Below are the code and all the weights of a small trained network. Each question names an input and a target symbol and asks about switching units off, where a switched-off unit gives its printed mean instead of its output.

import numpy as np


def w(rows, s, z=0):
    codes = np.array(rows[::2]) - 128.0
    scale = np.full(codes.shape[1], s)
    scale[-1] = z or s
    return codes * scale


def f(y):
    return np.maximum(y, 0)


def softmax(a):
    e = np.exp(a - a.max(-1, keepdims=True))
    return e / e.sum(-1, keepdims=True)


def log_softmax(a):
    a = a - a.max(-1, keepdims=True)
    return a - np.log(np.exp(a).sum(-1, keepdims=True))


def net(x, mask):
    ids = ['αβγδεζηθλμξτφψω'.index(c) for c in x.split()]
    T = len(ids)
    res = E[ids] + P[:T]
    u = 0
    for l in range(2):
        q, k, v = (res @ M[l].T for M in (Q, K, V))
        z = softmax(np.where(np.tri(T) > 0, q @ k.T / 4**0.5, -1e9)) @ v
        res = res + np.where(mask[u], z, O[l][:, -1]) @ O[l][:, :-1]
        u += 1
        y = f(res @ A[l][:, :-1].T + A[l][:, -1])
        res = res + np.where(mask[u : u + 12], y, B[l][:, -1]) @ B[l][:, :-1]
        u += 12
    return log_softmax(res[-1] @ U[:, :-1].T + U[:, -1])


Q, K, V, O, A, B = {}, {}, {}, {}, {}, {}
E = w([
[112,124,182],'α',
[130,103,5],'β',
[125,98,130],'γ',
[131,87,134],'δ',
[98,150,136],'ε',
[130,93,136],'ζ',
[158,132,175],'η',
[87,196,207],'θ',
[128,97,133],'λ',
[112,87,161],'μ',
[118,83,155],'ξ',
[108,134,191],'τ',
[119,115,202],'φ',
[43,110,184],'ψ',
[183,174,140],'ω',
],0.016)
P = w([
[106,140,173],'0',
[1,94,100],'1',
[75,142,114],'2',
[117,125,127],'3',
[139,119,113],'4',
[142,127,114],'5',
[156,108,125],'6',
[155,113,130],'7',
[164,113,140],'8',
[167,111,138],'9',
[180,97,145],'10',
[186,106,169],'11',
],0.0064)
Q[0] = w([
[144,179,122],'0.h1',
[254,252,141],'0.h1',
[118,184,186],'0.h1',
[95,164,133],'0.h1',
],0.0095)
K[0] = w([
[74,79,124],'0.h1',
[3,51,139],'0.h1',
[174,205,254],'0.h1',
[165,115,137],'0.h1',
],0.0093)
V[0] = w([
[87,128,116],'0.h1',
[137,2,142],'0.h1',
[164,96,45],'0.h1',
[113,164,177],'0.h1',
],0.0087)
O[0] = w([
[91,77,250,168],'0.h1',
[51,59,54,87],'0.h1',
[205,91,109,2],'0.h1',
[106,102,253,201],'0.h1',
],0.0052,0.0025)
A[0] = w([
[124,21,121,135],'0.n1',
[57,15,126,71],'0.n2',
[130,141,253,122],'0.n3',
[15,122,75,135],'0.n4',
[199,181,216,137],'0.n5',
[133,232,141,114],'0.n6',
[171,76,80,1],'0.n7',
[126,84,210,116],'0.n8',
[175,167,159,82],'0.n9',
[180,254,165,224],'0.n10',
[38,126,90,37],'0.n11',
[119,41,43,101],'0.n12',
],0.0087,0.0078)
B[0] = w([
[92,117,200,170],'0.n1',
[133,190,145,146],'0.n2',
[136,164,28,250],'0.n3',
[254,130,85,165],'0.n4',
[50,26,110,212],'0.n5',
[150,127,199,172],'0.n6',
[20,89,186,137],'0.n7',
[116,202,45,192],'0.n8',
[103,105,141,140],'0.n9',
[136,3,137,253],'0.n10',
[159,54,234,131],'0.n11',
[172,215,95,171],'0.n12',
],0.0077)
Q[1] = w([
[28,114,104],'1.h1',
[159,133,150],'1.h1',
[102,231,138],'1.h1',
[41,254,102],'1.h1',
],0.0097)
K[1] = w([
[134,48,99],'1.h1',
[58,195,171],'1.h1',
[78,144,222],'1.h1',
[134,147,252],'1.h1',
],0.012)
V[1] = w([
[119,8,144],'1.h1',
[130,153,140],'1.h1',
[30,71,117],'1.h1',
[119,103,139],'1.h1',
],0.013)
O[1] = w([
[201,247,148,245],'1.h1',
[170,72,17,21],'1.h1',
[74,255,130,249],'1.h1',
[108,225,199,109],'1.h1',
],0.0099,0.002)
A[1] = w([
[204,152,148,43],'1.n1',
[130,81,249,86],'1.n2',
[38,178,244,54],'1.n3',
[173,137,147,1],'1.n4',
[183,52,228,106],'1.n5',
[96,84,221,57],'1.n6',
[131,162,85,71],'1.n7',
[150,197,132,175],'1.n8',
[110,203,168,124],'1.n9',
[181,92,62,148],'1.n10',
[89,126,194,11],'1.n11',
[219,164,120,33],'1.n12',
],0.011,0.0076)
B[1] = w([
[106,57,70,140],'1.n1',
[81,254,89,175],'1.n2',
[137,104,162,237],'1.n3',
[38,34,236,129],'1.n4',
[172,215,18,209],'1.n5',
[64,250,160,171],'1.n6',
[169,142,202,154],'1.n7',
[157,54,111,243],'1.n8',
[160,143,58,248],'1.n9',
[140,139,141,202],'1.n10',
[229,135,11,134],'1.n11',
[143,50,146,150],'1.n12',
],0.008,0.012)
U = w([
[162,179,151,28],'α',
[147,85,56,20],'β',
[155,116,159,220],'γ',
[166,135,158,82],'δ',
[162,173,83,76],'ε',
[160,153,161,94],'ζ',
[199,167,152,3],'η',
[197,241,144,105],'θ',
[158,132,157,181],'λ',
[149,149,156,64],'μ',
[130,86,156,221],'ξ',
[158,174,159,147],'τ',
[54,219,155,153],'φ',
[113,81,145,215],'ψ',
[255,74,94,131],'ω',
],0.0096,0.006)

Each question gives the input, a string of symbols that net reads in full, and the target symbol t.
The units are the heads (4 rows each of Q, K, V and O) and the neurons (one row each of A and B). Each row of codes is followed by its name. A weight is (code - 128) times the scale printed after its matrix; where a second scale follows, it is the last column's (O, A, B and U).
mask holds one flag per unit, layer by layer, with each layer's heads first. A switched-off unit (its flag False) gives its mean, the last column of its rows in O or B, instead of its output. The means were averaged over made-up inputs and are rounded, as every weight is.
A unit's drop is (log p(t) with every unit on - log p(t) with that unit switched off) / (log p(t) with every unit on - log p(t) with every unit switched off).
The circuit of an input: a set's keep is (log p(t) with only the set's units on - log p(t) with every unit switched off) / (log p(t) with every unit on - log p(t) with every unit switched off). Starting from the 12 units with the biggest drops (on a tie, the unit counted first), units are removed one at a time, each time the one whose removal leaves the highest keep (on an exact tie, the one counted first), for as long as the keep stays at least 0.8.
circuit, biggest first: the units of the circuit, biggest drop first
k most important neurons: the k neurons with the biggest drops, biggest first
k most important neurons of layer l: the k neurons of layer l with the biggest drops, biggest first
input θ ε η θ μ θ η θ θ ψ ε, target θ: 2 most important neurons -> 0.n5, 0.n10
input δ β γ, target ω: 2 most important neurons of layer 0 -> 0.n4, 0.n12
input θ ω θ ψ γ γ, target θ: most important neuron -> 0.n10
input θ γ θ, target θ: 2 most important neurons of layer 0 -> 0.n3, 0.n10
input ω γ θ, target ω: 2 most important neurons of layer 0 -> 0.n3, 0.n10
input β β β γ γ θ τ α θ α η, target β: 4 most important neurons -> 0.n12, 0.n10, 0.n5, 1.n5
input ζ ζ β, target ω: 3 most important neurons of layer 0 -> 0.n4, 0.n12, 0.n5
input γ ψ β θ β β ω ε θ θ, target φ: 3 most important neurons -> 1.n6, 0.n10, 1.n2
input θ ω λ, target θ: 2 most important neurons -> 0.n10, 1.n9
input θ η ε, target θ: circuit, biggest first -> 1.h1, 0.n10
input β β ω, target β: circuit, biggest first -> 0.n12, 1.h1, 0.n10
input θ ε φ, target θ: 3 most important neurons -> 0.n10, 0.n5, 1.n9
input θ τ ψ ψ, target θ: 4 most important neurons of layer 0 -> 0.n10, 0.n5, 0.n6, 0.n3
input θ τ ζ, target θ: circuit, biggest first -> 1.h1
input ω ε ω ε ξ φ, target ω: 2 most important neurons of layer 0 -> 0.n10, 0.n3
input ω μ ω, target ω: circuit, biggest first -> 0.n10, 1.n6
input β μ δ τ η δ τ θ ω, target ε: 3 most important neurons of layer 0 -> 0.n12, 0.n10, 0.n3
input ε β η, target β: circuit, biggest first -> 0.n12, 1.h1, 0.n10, 0.n5
input φ ω α θ φ θ β ω θ, target φ: 2 most important neurons of layer 0 -> 0.n5, 0.n10
input β θ ψ ω, target ε: 4 most important neurons -> 1.n5, 0.n12, 0.n10, 1.n2
input θ ζ μ, target θ: 3 most important neurons -> 0.n5, 0.n10, 0.n6
input γ λ θ θ ψ ω φ, target θ: 4 most important neurons of layer 0 -> 0.n3, 0.n10, 0.n8, 0.n5
input θ ψ ξ, target θ: 3 most important neurons -> 0.n10, 0.n5, 0.n6
